Below are the code and all the weights of a small trained network. Each question names an input and a target symbol and asks about switching units off, where a switched-off unit gives its printed mean instead of its output.

import numpy as np


def w(rows, s, z=0):
    codes = np.array(rows[::2]) - 128.0
    scale = np.full(codes.shape[1], s)
    scale[-1] = z or s
    return codes * scale


def norm(h):
    return h / np.sqrt((h * h).mean(-1, keepdims=True) + 1e-5)


def softmax(a):
    e = np.exp(a - a.max(-1, keepdims=True))
    return e / e.sum(-1, keepdims=True)


def log_softmax(a):
    a = a - a.max(-1, keepdims=True)
    return a - np.log(np.exp(a).sum(-1, keepdims=True))


def net(x, mask):
    ids = ['αβγδζθλμξπτφω'.index(c) for c in x.split()]
    T = len(ids)
    res = E[ids] + P[:T]
    u = 0
    for l in range(3):
        r = norm(res)
        for j in range(2):
            rows = slice(2 * j, 2 * j + 2)
            q, k, v = (r @ M[l][rows].T for M in (Q, K, V))
            z = softmax(np.where(np.tri(T) > 0, q @ k.T / 2**0.5, -1e9)) @ v
            o = O[l][rows]
            res = res + np.where(mask[u + j], z, o[:, -1]) @ o[:, :-1]
        u += 2
    return log_softmax(norm(res)[-1] @ U[:, :-1].T + U[:, -1])


Q, K, V, O = {}, {}, {}, {}
E = w([
[177,49,213,164],'α',
[188,180,123,24],'β',
[150,122,144,186],'γ',
[100,133,137,160],'δ',
[82,103,24,144],'ζ',
[91,183,63,121],'θ',
[125,156,120,211],'λ',
[138,141,156,148],'μ',
[150,148,121,9],'ξ',
[102,102,98,194],'π',
[166,209,123,90],'τ',
[152,55,155,101],'φ',
[183,6,186,223],'ω',
],0.019)
P = w([
[163,154,117,28],'0',
[169,47,75,162],'1',
[209,173,66,80],'2',
[197,54,92,144],'3',
[118,64,1,109],'4',
[170,81,84,107],'5',
[129,73,100,146],'6',
[104,96,123,140],'7',
[225,122,139,90],'8',
[136,96,109,129],'9',
[103,125,119,94],'10',
],0.01)
Q[0] = w([
[132,162,117,214],'L0H0',
[138,174,134,246],'L0H0',
[156,122,201,83],'L0H1',
[132,196,180,134],'L0H1',
],0.013)
K[0] = w([
[188,63,72,163],'L0H0',
[138,56,173,160],'L0H0',
[113,145,134,198],'L0H1',
[2,118,68,123],'L0H1',
],0.0079)
V[0] = w([
[95,192,133,85],'L0H0',
[120,90,146,176],'L0H0',
[160,144,105,193],'L0H1',
[122,91,2,160],'L0H1',
],0.0096)
O[0] = w([
[147,163,254,189,3],'L0H0',
[124,161,18,81,172],'L0H0',
[79,113,149,254,167],'L0H1',
[149,87,14,144,220],'L0H1',
],0.0099,0.0054)
Q[1] = w([
[142,210,67,148],'L1H0',
[116,96,105,142],'L1H0',
[85,162,214,123],'L1H1',
[109,249,128,143],'L1H1',
],0.012)
K[1] = w([
[140,97,254,246],'L1H0',
[221,67,104,152],'L1H0',
[176,63,27,97],'L1H1',
[183,98,102,151],'L1H1',
],0.0072)
V[1] = w([
[85,113,232,177],'L1H0',
[146,169,2,35],'L1H0',
[83,60,117,209],'L1H1',
[183,151,237,148],'L1H1',
],0.0081)
O[1] = w([
[107,204,153,113,2],'L1H0',
[206,170,233,84,243],'L1H0',
[124,255,113,238,129],'L1H1',
[41,108,233,199,71],'L1H1',
],0.0077,0.0059)
Q[2] = w([
[120,28,12,59],'L2H0',
[114,41,183,123],'L2H0',
[94,48,88,253],'L2H1',
[85,209,33,115],'L2H1',
],0.0055)
K[2] = w([
[24,131,201,128],'L2H0',
[147,40,155,214],'L2H0',
[131,45,2,77],'L2H1',
[53,143,186,26],'L2H1',
],0.0076)
V[2] = w([
[248,36,136,105],'L2H0',
[133,143,166,60],'L2H0',
[155,89,69,188],'L2H1',
[179,183,101,173],'L2H1',
],0.012)
O[2] = w([
[84,65,171,2,248],'L2H0',
[33,79,101,130,109],'L2H0',
[157,80,210,103,214],'L2H1',
[210,193,141,90,131],'L2H1',
],0.009,0.011)
U = w([
[79,133,140,117,116],'α',
[66,116,158,186,144],'β',
[125,146,141,105,204],'γ',
[82,108,147,128,74],'δ',
[112,131,132,166,127],'ζ',
[106,126,123,121,32],'θ',
[164,136,121,93,172],'λ',
[114,87,231,125,254],'μ',
[145,138,129,254,223],'ξ',
[217,128,70,87,169],'π',
[98,102,157,136,17],'τ',
[109,142,140,57,172],'φ',
[203,149,100,202,69],'ω',
],0.0091,0.004)

Each question gives the input, a string of symbols that net reads in full, and the target symbol t.
The units are the heads (2 rows each of Q, K, V and O). Each row of codes is followed by its name. A weight is (code - 128) times the scale printed after its matrix; where a second scale follows, it is the last column's (O and U).
mask holds one flag per head, layer by layer. A switched-off head (its flag False) gives its mean, the last column of its rows in O, instead of its output. The means were averaged over made-up inputs and are rounded, as every weight is.
A unit's drop is (log p(t) with every unit on - log p(t) with that unit switched off) / (log p(t) with every unit on - log p(t) with every unit switched off).
The circuit of an input: a set's keep is (log p(t) with only the set's units on - log p(t) with every unit switched off) / (log p(t) with every unit on - log p(t) with every unit switched off). Starting from all 6 units, units are removed one at a time, each time the one whose removal leaves the highest keep (on an exact tie, the one counted first), for as long as the keep stays at least 0.8.
circuit, biggest first: the units of the circuit, biggest drop first
unit that matters most: the unit with the biggest drop
heads that matter: for each layer, one digit per head in row order, 1 if its drop is at least 0.15 and else 0, layers parted by /
drop when u is switched off: that unit's drop, to one decimal
input δ δ π ζ φ, target μ: circuit, biggest first	L0H0
input γ ζ π, target ξ: heads that matter	01 / 00 / 10
input γ ω λ μ, target ξ: heads that matter	01 / 11 / 10
input γ ω γ φ λ τ λ μ, target ξ: circuit, biggest first	L0H1, L2H0, L1H1
input γ γ ζ τ π ζ, target ξ: circuit, biggest first	L0H1, L2H0, L1H1, L0H0
input γ γ β μ π γ, target ξ: circuit, biggest first	L0H1, L2H0, L1H1, L1H0
input γ δ β π ω, target ξ: heads that matter	11 / 11 / 10
input λ π π π, target ξ: heads that matter	11 / 01 / 10
input γ γ λ ξ τ δ λ, target ξ: heads that matter	01 / 01 / 10
input π γ φ π π π δ, target π: heads that matter	00 / 01 / 00
input γ φ λ γ φ, target μ: heads that matter	11 / 01 / 00
input γ π γ φ θ, target ξ: circuit, biggest first	L0H1, L2H0, L1H1, L0H0
input π π ζ π ξ γ μ μ, target π: heads that matter	01 / 01 / 00
input π γ λ φ θ δ δ ω, target π: circuit, biggest first	L1H1, L0H0
input π ζ π π ξ γ γ π, target π: circuit, biggest first	L1H1, L2H1
input γ γ δ γ π δ θ τ, target ξ: unit that matters most	L0H1
input γ π φ γ τ δ λ, target ξ: drop when L2H0 is switched off	0.6
input π π γ μ γ π π δ, target π: drop when L2H1 is switched off	0.1
input γ π θ, target ξ: drop when L1H0 is switched off	0.0
input γ ζ γ π π ω, target ξ: unit that matters most	L0H1
